Here is a tiny trained network, its code and every weight. The questions are about switching its units off for an input and a class, where a switched-off unit gives its printed mean instead of its output.

import numpy as np


def w(rows, s, z=0):
    codes = np.array(rows[::2]) - 128.0
    scale = np.full(codes.shape[1], s)
    scale[-1] = z or s
    return codes * scale


def f(y):
    return y / 2 * (1 + np.tanh(0.7978845608 * (y + 0.044715 * y**3)))


def log_softmax(a):
    a = a - a.max(-1, keepdims=True)
    return a - np.log(np.exp(a).sum(-1, keepdims=True))


def net(x, mask):
    res = np.array(x, float).reshape(1, 6) / 4 @ E
    y = f(res @ A[0][:, :-1].T + A[0][:, -1])
    res = res + np.where(mask, y, B[0][:, -1]) @ B[0][:, :-1]
    return log_softmax(res[-1] @ U[:, :-1].T + U[:, -1])


A, B = {}, {}
E = w([
[121,25,109,171,254,147,222,209,17,231,228],'x0',
[127,140,121,121,162,132,140,110,132,129,112],'x1',
[216,155,87,212,145,101,122,171,34,17,80],'x2',
[75,149,160,171,106,101,119,191,82,249,7],'x3',
[89,224,90,106,41,68,217,72,23,168,189],'x4',
[139,112,244,113,146,104,24,6,22,109,140],'x5',
],0.0069)
A[0] = w([
[141,124,244,157,126,143,84,63,31,127,148,106],'neuron 0',
[120,149,76,133,52,70,84,56,165,92,93,2],'neuron 1',
[11,130,159,45,103,158,123,103,210,183,176,78],'neuron 2',
[189,137,96,70,149,158,93,74,173,44,219,106],'neuron 3',
[67,157,196,164,126,86,110,156,103,206,6,81],'neuron 4',
[80,98,125,95,94,141,146,107,153,147,130,58],'neuron 5',
[151,215,117,96,56,122,69,92,226,87,47,74],'neuron 6',
[177,134,128,100,149,154,171,88,137,87,218,87],'neuron 7',
[118,146,39,189,120,190,176,231,208,120,111,72],'neuron 8',
[202,161,75,169,136,96,102,144,90,40,73,115],'neuron 9',
[206,176,85,202,120,107,163,158,62,60,109,55],'neuron 10',
[107,185,28,102,85,157,200,195,157,129,121,76],'neuron 11',
[61,254,95,76,62,44,215,104,36,112,184,5],'neuron 12',
],0.0069,0.0033)
B[0] = w([
[74,196,120,121,164,117,21,82,100,126,180,217],'neuron 0',
[121,54,42,114,178,68,129,124,55,204,189,182],'neuron 1',
[213,106,187,233,83,63,205,55,176,171,77,215],'neuron 2',
[128,193,101,107,57,250,189,177,99,90,77,220],'neuron 3',
[160,202,51,121,9,245,166,179,81,81,127,209],'neuron 4',
[123,136,163,141,146,137,164,102,145,160,146,142],'neuron 5',
[135,52,94,90,205,60,139,187,64,178,191,254],'neuron 6',
[145,137,58,131,48,179,188,155,97,110,117,185],'neuron 7',
[94,175,128,40,173,146,57,41,142,105,169,234],'neuron 8',
[129,109,199,186,112,102,213,73,200,161,104,215],'neuron 9',
[173,128,171,212,119,43,189,64,171,211,125,205],'neuron 10',
[88,206,135,103,165,122,37,35,123,89,186,201],'neuron 11',
[80,54,232,111,199,170,86,253,183,45,64,217],'neuron 12',
],0.0068,0.0087)
U = w([
[91,220,131,89,133,132,38,2,124,100,172,97],'0',
[122,44,30,129,179,97,174,189,64,211,218,117],'1',
[167,132,196,205,65,100,192,45,179,159,102,89],'2',
[142,199,48,117,3,196,164,172,97,97,100,81],'3',
[123,56,196,111,165,154,81,201,191,55,54,253],'4',
],0.009,0.0039)

Each question gives the input, the list of numbers given to net, and the class t.
The units are the neurons (one row each of A and B). Each row of codes is followed by its name. A weight is (code - 128) times the scale printed after its matrix; where a second scale follows, it is the last column's (A, B and U).
mask holds one flag per neuron, in row order. A switched-off neuron (its flag False) gives its mean, the last column of its row in B, instead of its output. The means were averaged over made-up inputs and are rounded, as every weight is.
A unit's drop is (log p(t) with every unit on - log p(t) with that unit switched off) / (log p(t) with every unit on - log p(t) with every unit switched off).
The circuit of an input: a set's keep is (log p(t) with only the set's units on - log p(t) with every unit switched off) / (log p(t) with every unit on - log p(t) with every unit switched off). Starting from the 12 units with the biggest drops (on a tie, the unit counted first), units are removed one at a time, each time the one whose removal leaves the highest keep (on an exact tie, the one counted first), for as long as the keep stays at least 0.8.
units of the circuit, in order: the units of the circuit, biggest drop first
most important unit: the unit with the biggest drop
k most important neurons: the k neurons with the biggest drops, biggest first
drop of u: that unit's drop, to one decimal
input [1,5,-3,-5,-5,3], class 3: units of the circuit, in order	[neuron 3; neuron 12; neuron 8]
input [-6,-2,-5,-7,3,-8], class 0: most important unit	neuron 11
input [-4,6,4,-7,-6,-6], class 3: 2 most important neurons	[neuron 3; neuron 12]
input [-4,6,-7,-4,6,6], class 2: 3 most important neurons	[neuron 2; neuron 8; neuron 11]
input [-7,1,-1,-2,-7,-8], class 0: 2 most important neurons	[neuron 8; neuron 11]
input [-1,0,-5,3,7,-4], class 4: 2 most important neurons	[neuron 12; neuron 10]
input [5,0,7,-1,-7,-5], class 2: units of the circuit, in order	[neuron 10; neuron 9]
input [2,4,5,2,3,-4], class 2: 4 most important neurons	[neuron 10; neuron 0; neuron 6; neuron 9]
input [-4,7,-8,4,-5,-6], class 2: 2 most important neurons	[neuron 2; neuron 0]
input [-3,3,-4,-7,8,-2], class 4: 2 most important neurons	[neuron 12; neuron 4]
input [-2,5,5,-7,0,0], class 3: 3 most important neurons	[neuron 3; neuron 2; neuron 7]
input [-4,-1,4,1,0,-3], class 1: 3 most important neurons	[neuron 6; neuron 2; neuron 1]
input [2,-2,-7,7,-6,1], class 2: 2 most important neurons	[neuron 2; neuron 3]
input [1,-1,6,-6,6,-4], class 2: most important unit	neuron 10
input [2,5,-3,-8,6,1], class 3: 2 most important neurons	[neuron 7; neuron 3]
input [-8,4,4,-8,8,5], class 1: units of the circuit, in order	[neuron 1; neuron 6]
input [6,-2,8,-5,5,2], class 2: units of the circuit, in order	[neuron 10; neuron 6]
input [6,-5,2,-1,-4,-7], class 0: units of the circuit, in order	[neuron 8; neuron 11]
input [-8,-8,-8,-1,0,4], class 1: drop of neuron 1	0.4
input [-4,8,-3,4,6,-4], class 4: drop of neuron 0	0.1
input [-7,5,2,0,7,-4], class 1: drop of neuron 6	0.6
